Below is a small trained network, with its code and all its weights. Each question gives an input and a class and asks what happens when units are switched off, that is, made to give their printed mean instead of their output.

import numpy as np


def w(rows, s, z=0):
    codes = np.array(rows[::2]) - 128.0
    scale = np.full(codes.shape[1], s)
    scale[-1] = z or s
    return codes * scale


def f(y):
    return np.maximum(y, 0)


def log_softmax(a):
    a = a - a.max(-1, keepdims=True)
    return a - np.log(np.exp(a).sum(-1, keepdims=True))


def net(x, mask):
    res = np.array(x, float).reshape(1, 4) / 4 @ E
    y = f(res @ A[0][:, :-1].T + A[0][:, -1])
    res = res + np.where(mask, y, B[0][:, -1]) @ B[0][:, :-1]
    return log_softmax(res[-1] @ U[:, :-1].T + U[:, -1])


A, B = {}, {}
E = w([
[255,199,233,181,37,163,121],'x0',
[120,147,101,117,98,104,155],'x1',
[234,142,125,25,202,92,117],'x2',
[178,21,125,203,95,51,35],'x3',
],0.0081)
A[0] = w([
[118,227,141,121,131,221,176,142],'neuron 0',
[40,119,136,201,153,211,171,63],'neuron 1',
[124,148,200,77,85,172,158,119],'neuron 2',
[139,100,156,234,73,156,102,162],'neuron 3',
[121,184,151,61,212,139,123,127],'neuron 4',
[205,122,121,135,172,103,143,245],'neuron 5',
[211,102,110,62,126,121,113,151],'neuron 6',
[158,144,140,119,152,99,104,208],'neuron 7',
[220,172,165,106,67,174,169,229],'neuron 8',
[69,150,111,137,104,164,89,247],'neuron 9',
[52,57,72,114,149,124,109,161],'neuron 10',
[212,166,100,93,160,79,90,32],'neuron 11',
[114,122,187,176,93,144,39,143],'neuron 12',
[83,113,127,146,96,142,162,254],'neuron 13',
[138,141,139,2,236,146,150,133],'neuron 14',
[107,92,108,64,207,141,150,224],'neuron 15',
[155,66,99,107,105,56,57,155],'neuron 16',
[212,129,150,73,160,88,123,74],'neuron 17',
],0.0081,0.0031)
B[0] = w([
[104,121,169,131,205,177,174,235],'neuron 0',
[46,90,115,110,193,184,158,214],'neuron 1',
[65,63,169,156,184,211,141,188],'neuron 2',
[240,189,97,113,38,50,87,236],'neuron 3',
[135,202,80,96,100,107,81,188],'neuron 4',
[59,134,80,89,120,178,148,195],'neuron 5',
[63,94,161,110,129,173,190,190],'neuron 6',
[100,157,129,84,100,244,164,172],'neuron 7',
[134,53,176,167,205,144,150,255],'neuron 8',
[138,68,202,174,191,83,175,203],'neuron 9',
[62,88,180,141,171,176,163,232],'neuron 10',
[92,73,125,179,186,177,191,182],'neuron 11',
[177,187,112,156,93,136,125,206],'neuron 12',
[165,127,154,204,172,115,160,208],'neuron 13',
[194,225,76,58,3,93,107,214],'neuron 14',
[131,219,71,78,25,125,84,205],'neuron 15',
[80,53,177,163,239,137,162,216],'neuron 16',
[70,94,106,172,170,171,180,190],'neuron 17',
],0.0064,0.0087)
U = w([
[1,105,106,23,224,215,143,96],'0',
[100,42,171,179,239,146,145,42],'1',
[248,248,54,33,13,24,55,254],'2',
],0.0054,0.00081)

Each question gives the input, the list of numbers given to net, and the class t.
The units are the neurons (one row each of A and B). Each row of codes is followed by its name. A weight is (code - 128) times the scale printed after its matrix; where a second scale follows, it is the last column's (A, B and U).
mask holds one flag per neuron, in row order. A switched-off neuron (its flag False) gives its mean, the last column of its row in B, instead of its output. The means were averaged over made-up inputs and are rounded, as every weight is.
A unit's drop is (log p(t) with every unit on - log p(t) with that unit switched off) / (log p(t) with every unit on - log p(t) with every unit switched off).
The circuit of an input: a set's keep is (log p(t) with only the set's units on - log p(t) with every unit switched off) / (log p(t) with every unit on - log p(t) with every unit switched off). Starting from the 12 units with the biggest drops (on a tie, the unit counted first), units are removed one at a time, each time the one whose removal leaves the highest keep (on an exact tie, the one counted first), for as long as the keep stays at least 0.8.
units of the circuit, in order: the units of the circuit, biggest drop first
k most important neurons: the k neurons with the biggest drops, biggest first
drop of u: that unit's drop, to one decimal
input [-8,5,5,-1], class 2: 2 most important neurons	[neuron 14; neuron 15]
input [2,-2,-6,-8], class 1: 2 most important neurons	[neuron 9; neuron 13]
input [7,-5,-5,3], class 2: units of the circuit, in order	[neuron 3]
input [7,-7,8,-2], class 0: units of the circuit, in order	[neuron 5; neuron 7]
input [-5,1,1,-8], class 2: units of the circuit, in order	[neuron 14; neuron 15]
input [0,4,8,7], class 0: 2 most important neurons	[neuron 5; neuron 7]
input [0,-5,4,-1], class 2: drop of neuron 0	0.1
input [8,-7,-4,8], class 2: drop of neuron 3	0.3
input [3,-7,-7,-8], class 1: drop of neuron 13	0.2
input [5,-1,0,6], class 2: drop of neuron 16	-0.1
